Below are the code and all the weights of a small trained network. Each question names an input and a class and asks about switching units off, where a switched-off unit gives its printed mean instead of its output.

import numpy as np


def w(rows, s, z=0):
    codes = np.array(rows[::2]) - 128.0
    scale = np.full(codes.shape[1], s)
    scale[-1] = z or s
    return codes * scale


def f(y):
    return np.maximum(y, 0)


def log_softmax(a):
    a = a - a.max(-1, keepdims=True)
    return a - np.log(np.exp(a).sum(-1, keepdims=True))


def net(x, mask):
    res = np.array(x, float).reshape(1, 2) / 4 @ E
    y = f(res @ A[0][:, :-1].T + A[0][:, -1])
    res = res + np.where(mask, y, B[0][:, -1]) @ B[0][:, :-1]
    return log_softmax(res[-1] @ U[:, :-1].T + U[:, -1])


A, B = {}, {}
E = w([
[116,114,192,255,140,105,116],'x0',
[87,249,125,197,66,161,137],'x1',
],0.015)
A[0] = w([
[142,173,170,190,96,174,144,146],'n0',
[118,172,115,154,101,108,147,21],'n1',
[129,129,156,177,181,95,42,30],'n2',
[145,1,96,134,114,77,153,140],'n3',
[137,129,195,133,230,89,54,254],'n4',
[78,124,235,170,100,214,35,140],'n5',
[156,66,129,221,141,64,89,222],'n6',
[126,185,112,100,120,222,141,138],'n7',
],0.0096,0.0032)
B[0] = w([
[48,129,126,193,96,163,254,223],'n0',
[80,145,134,147,137,164,97,173],'n1',
[202,185,64,72,97,75,113,185],'n2',
[214,66,160,111,170,182,102,246],'n3',
[182,91,72,26,164,133,206,222],'n4',
[117,82,84,167,115,116,208,216],'n5',
[167,163,129,55,229,52,166,245],'n6',
[119,217,53,126,142,78,114,194],'n7',
],0.0087,0.012)
U = w([
[92,138,122,128,168,122,48,3],'0',
[182,121,129,130,86,72,82,2],'1',
[65,170,189,101,181,140,38,2],'2',
[172,41,153,57,184,197,56,116],'3',
[186,193,64,23,176,32,121,254],'4',
[37,214,73,174,102,254,78,135],'5',
[44,119,172,222,65,71,234,195],'6',
],0.008,0.0033)

Each question gives the input, the list of numbers given to net, and the class t.
The units are the neurons (one row each of A and B). Each row of codes is followed by its name. A weight is (code - 128) times the scale printed after its matrix; where a second scale follows, it is the last column's (A, B and U).
mask holds one flag per neuron, in row order. A switched-off neuron (its flag False) gives its mean, the last column of its row in B, instead of its output. The means were averaged over made-up inputs and are rounded, as every weight is.
A unit's drop is (log p(t) with every unit on - log p(t) with that unit switched off) / (log p(t) with every unit on - log p(t) with every unit switched off).
The circuit of an input: a set's keep is (log p(t) with only the set's units on - log p(t) with every unit switched off) / (log p(t) with every unit on - log p(t) with every unit switched off). Starting from all 8 units, units are removed one at a time, each time the one whose removal leaves the highest keep (on an exact tie, the one counted first), for as long as the keep stays at least 0.8.
circuit, biggest first: the units of the circuit, biggest drop first
unit that matters most: the unit with the biggest drop
k most important neurons: the k neurons with the biggest drops, biggest first
drop of u: that unit's drop, to one decimal
input [2,-5], class 3: circuit, biggest first -> n3
input [-1,-1], class 3: circuit, biggest first -> n6, n7
input [0,6], class 6: 4 most important neurons -> n0, n5, n3, n2
input [-2,3], class 5: 2 most important neurons -> n6, n4
input [-7,5], class 5: 3 most important neurons -> n6, n4, n2
input [0,-1], class 3: 3 most important neurons -> n7, n6, n2
input [-3,3], class 5: 3 most important neurons -> n6, n4, n2
input [0,-5], class 3: 3 most important neurons -> n3, n7, n2
input [-1,5], class 5: 3 most important neurons -> n6, n7, n1
input [6,-8], class 4: 3 most important neurons -> n6, n2, n4
input [7,-7], class 4: 2 most important neurons -> n6, n2
input [1,-5], class 3: 2 most important neurons -> n3, n7
input [0,4], class 6: 2 most important neurons -> n0, n3
input [-5,-4], class 3: unit that matters most -> n6
input [-6,6], class 5: drop of n6 -> 0.3
input [-4,-8], class 3: drop of n4 -> 0.0
input [1,1], class 6: drop of n2 -> 0.1
